Below is a small trained network, with its code and all its weights. Each question gives an input and a target symbol and asks what happens when units are switched off, that is, made to give their printed mean instead of their output.

import numpy as np


def w(rows, s, z=0):
    codes = np.array(rows[::2]) - 128.0
    scale = np.full(codes.shape[1], s)
    scale[-1] = z or s
    return codes * scale


def f(y):
    return np.maximum(y, 0)


def softmax(a):
    e = np.exp(a - a.max(-1, keepdims=True))
    return e / e.sum(-1, keepdims=True)


def log_softmax(a):
    a = a - a.max(-1, keepdims=True)
    return a - np.log(np.exp(a).sum(-1, keepdims=True))


def net(x, mask):
    ids = ['αβδεζηθλμξστψω'.index(c) for c in x.split()]
    T = len(ids)
    res = E[ids] + P[:T]
    u = 0
    for l in range(2):
        q, k, v = (res @ M[l].T for M in (Q, K, V))
        z = softmax(np.where(np.tri(T) > 0, q @ k.T / 4**0.5, -1e9)) @ v
        res = res + np.where(mask[u], z, O[l][:, -1]) @ O[l][:, :-1]
        u += 1
        y = f(res @ A[l][:, :-1].T + A[l][:, -1])
        res = res + np.where(mask[u : u + 16], y, B[l][:, -1]) @ B[l][:, :-1]
        u += 16
    return log_softmax(res[-1] @ U[:, :-1].T + U[:, -1])


Q, K, V, O, A, B = {}, {}, {}, {}, {}, {}
E = w([
[143,136,185,211,125,210,89],'α',
[196,99,132,105,111,171,251],'β',
[243,119,162,149,179,134,131],'δ',
[119,110,34,146,86,157,191],'ε',
[148,155,151,57,55,31,81],'ζ',
[194,166,192,171,162,170,121],'η',
[155,111,90,89,180,94,170],'θ',
[84,132,168,92,159,157,176],'λ',
[206,84,118,131,201,64,43],'μ',
[244,73,50,128,106,106,150],'ξ',
[119,21,151,169,154,37,100],'σ',
[104,176,23,102,145,105,96],'τ',
[189,164,60,190,161,151,195],'ψ',
[126,187,136,38,3,119,119],'ω',
],0.014)
P = w([
[142,193,133,62,181,162,155],'0',
[127,65,73,76,142,167,1],'1',
[127,71,64,19,146,176,26],'2',
[133,72,81,37,169,193,28],'3',
[126,103,149,154,128,147,61],'4',
[126,95,140,131,148,157,42],'5',
[126,96,123,104,155,172,63],'6',
[129,104,122,103,158,179,68],'7',
[129,111,134,108,149,172,83],'8',
[134,84,115,114,168,180,26],'9',
[133,84,134,115,179,184,33],'10',
[139,79,133,108,180,187,32],'11',
],0.0091)
Q[0] = w([
[102,148,229,248,90,85,177],'0.h0',
[105,127,174,138,171,43,137],'0.h0',
[182,102,153,89,214,255,28],'0.h0',
[116,229,100,248,164,47,139],'0.h0',
],0.0067)
K[0] = w([
[129,53,83,171,130,194,26],'0.h0',
[139,92,89,125,45,196,109],'0.h0',
[88,221,99,104,164,41,254],'0.h0',
[109,84,157,89,81,158,120],'0.h0',
],0.0075)
V[0] = w([
[173,185,37,146,93,108,88],'0.h0',
[103,111,79,136,255,57,95],'0.h0',
[58,116,123,143,107,104,90],'0.h0',
[145,22,91,126,76,100,178],'0.h0',
],0.0073)
O[0] = w([
[149,230,25,71,88,132,162,159],'0.h0',
[147,136,47,85,234,69,81,174],'0.h0',
[37,76,92,65,91,117,3,4],'0.h0',
[155,7,103,69,76,151,144,46],'0.h0',
],0.0078,0.0036)
A[0] = w([
[82,167,113,199,87,148,195,40],'0.n0',
[108,93,72,216,145,124,136,18],'0.n1',
[65,119,74,103,94,133,82,54],'0.n2',
[105,105,50,141,154,178,180,189],'0.n3',
[44,160,93,113,78,64,215,218],'0.n4',
[73,97,78,115,161,84,167,172],'0.n5',
[255,97,148,163,134,155,77,104],'0.n6',
[133,238,172,28,77,136,28,145],'0.n7',
[121,95,87,214,165,131,200,147],'0.n8',
[160,59,97,78,65,235,94,255],'0.n9',
[112,170,110,183,72,53,109,51],'0.n10',
[105,201,82,143,156,242,134,163],'0.n11',
[126,114,146,130,149,14,202,255],'0.n12',
[200,74,81,81,141,114,148,115],'0.n13',
[55,109,111,104,162,197,222,114],'0.n14',
[138,165,126,109,44,32,97,238],'0.n15',
],0.0075,0.0035)
B[0] = w([
[146,98,131,165,108,116,85,139],'0.n0',
[96,183,188,84,11,246,78,140],'0.n1',
[134,121,122,122,113,52,113,140],'0.n2',
[141,73,202,102,121,178,72,216],'0.n3',
[108,82,156,184,240,173,29,151],'0.n4',
[167,175,144,192,94,145,52,163],'0.n5',
[62,193,151,135,138,102,165,204],'0.n6',
[94,113,127,203,187,154,201,194],'0.n7',
[156,101,142,40,143,176,61,186],'0.n8',
[98,70,153,209,146,52,128,205],'0.n9',
[126,131,97,15,197,126,126,132],'0.n10',
[84,125,155,204,21,107,47,254],'0.n11',
[127,101,98,165,166,213,13,173],'0.n12',
[181,156,143,253,148,140,88,194],'0.n13',
[145,140,161,164,148,94,9,182],'0.n14',
[92,81,125,140,224,133,224,163],'0.n15',
],0.0063,0.0071)
Q[1] = w([
[138,131,99,70,26,46,169],'1.h0',
[60,152,144,87,75,95,151],'1.h0',
[117,120,144,170,125,114,121],'1.h0',
[132,102,114,2,47,101,140],'1.h0',
],0.0071)
K[1] = w([
[88,84,87,45,49,7,69],'1.h0',
[132,83,94,111,88,149,162],'1.h0',
[151,201,148,158,129,158,126],'1.h0',
[152,149,67,92,29,2,161],'1.h0',
],0.006)
V[1] = w([
[199,141,177,59,196,224,103],'1.h0',
[108,222,197,178,154,114,190],'1.h0',
[60,107,157,88,254,180,135],'1.h0',
[59,165,171,93,30,161,5],'1.h0',
],0.0066)
O[1] = w([
[236,168,200,90,169,198,104,254],'1.h0',
[117,217,239,182,51,105,150,237],'1.h0',
[86,118,136,14,30,81,30,206],'1.h0',
[26,115,155,135,174,254,164,181],'1.h0',
],0.0072,0.0077)
A[1] = w([
[95,101,119,93,143,149,145,2],'1.n0',
[152,146,112,94,153,119,122,14],'1.n1',
[117,115,141,160,91,147,80,85],'1.n2',
[150,176,118,136,65,138,78,158],'1.n3',
[82,128,141,88,142,154,104,100],'1.n4',
[183,105,182,117,129,96,160,126],'1.n5',
[95,173,133,67,127,101,141,125],'1.n6',
[178,110,99,63,164,144,96,105],'1.n7',
[106,106,110,5,132,131,159,82],'1.n8',
[114,86,130,135,165,138,168,75],'1.n9',
[129,128,165,203,168,151,88,87],'1.n10',
[145,131,139,154,157,110,98,41],'1.n11',
[115,110,135,132,48,96,132,185],'1.n12',
[138,146,141,103,120,95,182,101],'1.n13',
[121,91,89,114,158,150,129,78],'1.n14',
[108,165,67,139,120,120,128,25],'1.n15',
],0.013,0.006)
B[1] = w([
[139,167,137,115,3,154,73,128],'1.n0',
[39,53,153,200,141,148,153,130],'1.n1',
[169,101,107,129,95,139,175,191],'1.n2',
[90,149,94,134,235,126,159,207],'1.n3',
[112,149,62,172,99,116,138,158],'1.n4',
[120,174,100,156,81,149,48,153],'1.n5',
[129,70,95,190,160,161,63,136],'1.n6',
[114,70,209,69,131,53,220,153],'1.n7',
[60,112,145,208,102,78,106,129],'1.n8',
[165,116,132,187,66,201,48,133],'1.n9',
[133,143,47,78,27,93,148,255],'1.n10',
[87,127,116,112,75,100,160,158],'1.n11',
[141,74,167,111,214,191,156,149],'1.n12',
[189,131,81,179,217,191,102,130],'1.n13',
[147,142,125,159,84,150,95,133],'1.n14',
[203,59,175,128,130,196,170,130],'1.n15',
],0.0065,0.021)
U = w([
[73,138,90,91,68,108,187,21],'α',
[183,101,177,117,116,175,84,65],'β',
[156,189,137,115,162,115,76,5],'δ',
[132,64,76,123,134,188,104,85],'ε',
[136,112,160,157,225,152,56,132],'ζ',
[98,191,141,104,138,117,148,3],'η',
[129,132,138,11,163,132,174,192],'θ',
[33,144,156,1,117,187,60,223],'λ',
[110,159,108,93,149,52,139,66],'μ',
[171,114,89,159,136,94,149,91],'ξ',
[94,82,88,71,85,86,110,64],'σ',
[76,149,30,101,189,120,116,191],'τ',
[149,148,64,41,182,222,196,225],'ψ',
[108,100,175,173,189,163,154,236],'ω',
],0.0074,0.0044)

Each question gives the input, a string of symbols that net reads in full, and the target symbol t.
The units are the heads (4 rows each of Q, K, V and O) and the neurons (one row each of A and B). Each row of codes is followed by its name. A weight is (code - 128) times the scale printed after its matrix; where a second scale follows, it is the last column's (O, A, B and U).
mask holds one flag per unit, layer by layer, with each layer's heads first. A switched-off unit (its flag False) gives its mean, the last column of its rows in O or B, instead of its output. The means were averaged over made-up inputs and are rounded, as every weight is.
A unit's drop is (log p(t) with every unit on - log p(t) with that unit switched off) / (log p(t) with every unit on - log p(t) with every unit switched off).
The circuit of an input: a set's keep is (log p(t) with only the set's units on - log p(t) with every unit switched off) / (log p(t) with every unit on - log p(t) with every unit switched off). Starting from the 12 units with the biggest drops (on a tie, the unit counted first), units are removed one at a time, each time the one whose removal leaves the highest keep (on an exact tie, the one counted first), for as long as the keep stays at least 0.8.
circuit, biggest first: the units of the circuit, biggest drop first
most important unit: the unit with the biggest drop
top k neurons: the k neurons with the biggest drops, biggest first
top k neurons in layer l: the k neurons of layer l with the biggest drops, biggest first
input ξ ω ψ, target ξ: circuit, biggest first : 1.h0, 0.h0, 0.n13
input ψ ψ θ λ θ, target ψ: most important unit : 0.n11
input ω σ η ψ, target ω: circuit, biggest first : 0.h0, 1.h0, 0.n11
input λ ψ μ, target λ: circuit, biggest first : 1.h0, 0.h0, 0.n12
input β α μ ψ, target β: top 3 neurons in layer 0 : 0.n8, 0.n3, 0.n12
input λ θ λ ω θ, target λ: circuit, biggest first : 1.h0, 0.h0
input ω ψ ψ σ ω, target ω: top 2 neurons : 1.n10, 0.n7
input ψ β α, target ψ: top 2 neurons : 0.n8, 0.n3
input λ η λ θ, target λ: circuit, biggest first : 0.h0, 1.h0
input λ λ μ σ ψ ψ ζ λ τ λ σ, target λ: circuit, biggest first : 1.h0, 0.h0
input τ θ ζ, target τ: circuit, biggest first : 0.h0, 1.h0
input λ λ ε, target λ: circuit, biggest first : 1.h0, 0.h0
input α ψ θ δ θ α, target α: top 2 neurons : 1.n10, 0.n11
input θ μ θ, target θ: circuit, biggest first : 1.n7, 1.h0, 0.n11
input τ τ τ τ λ λ, target τ: most important unit : 0.h0
input δ λ ω σ ε η λ μ, target δ: circuit, biggest first : 1.h0, 0.h0, 1.n5
input β η α β λ β, target β: top 2 neurons in layer 1 : 1.n3, 1.n5
input ξ λ μ, target ξ: top 2 neurons : 0.n13, 0.n9
input μ λ η β η ω δ δ δ, target δ: top 2 neurons in layer 1 : 1.n5, 1.n2
input ξ θ τ ξ θ σ λ σ, target σ: circuit, biggest first : 0.h0, 1.h0, 1.n3
input ω λ σ ω, target ω: top neuron in layer 1 : 1.n12
input ω μ τ θ, target ω: top 2 neurons : 1.n10, 1.n12
input ψ σ ξ ψ τ λ ψ, target ψ: top 4 neurons : 0.n11, 0.n8, 0.n9, 0.n3
input ξ ψ τ, target ξ: top 2 neurons : 0.n13, 0.n9
input λ λ θ α μ, target λ: circuit, biggest first : 1.h0, 0.h0, 0.n6
input λ λ η η λ τ β λ θ λ η, target λ: top 2 neurons in layer 0 : 0.n13, 0.n9
input β λ ψ ξ, target β: top neuron : 0.n8
input τ τ ε λ, target τ: top 2 neurons : 0.n11, 1.n4
input ζ ω ω ω λ, target ζ: top 2 neurons in layer 0 : 0.n7, 0.n15
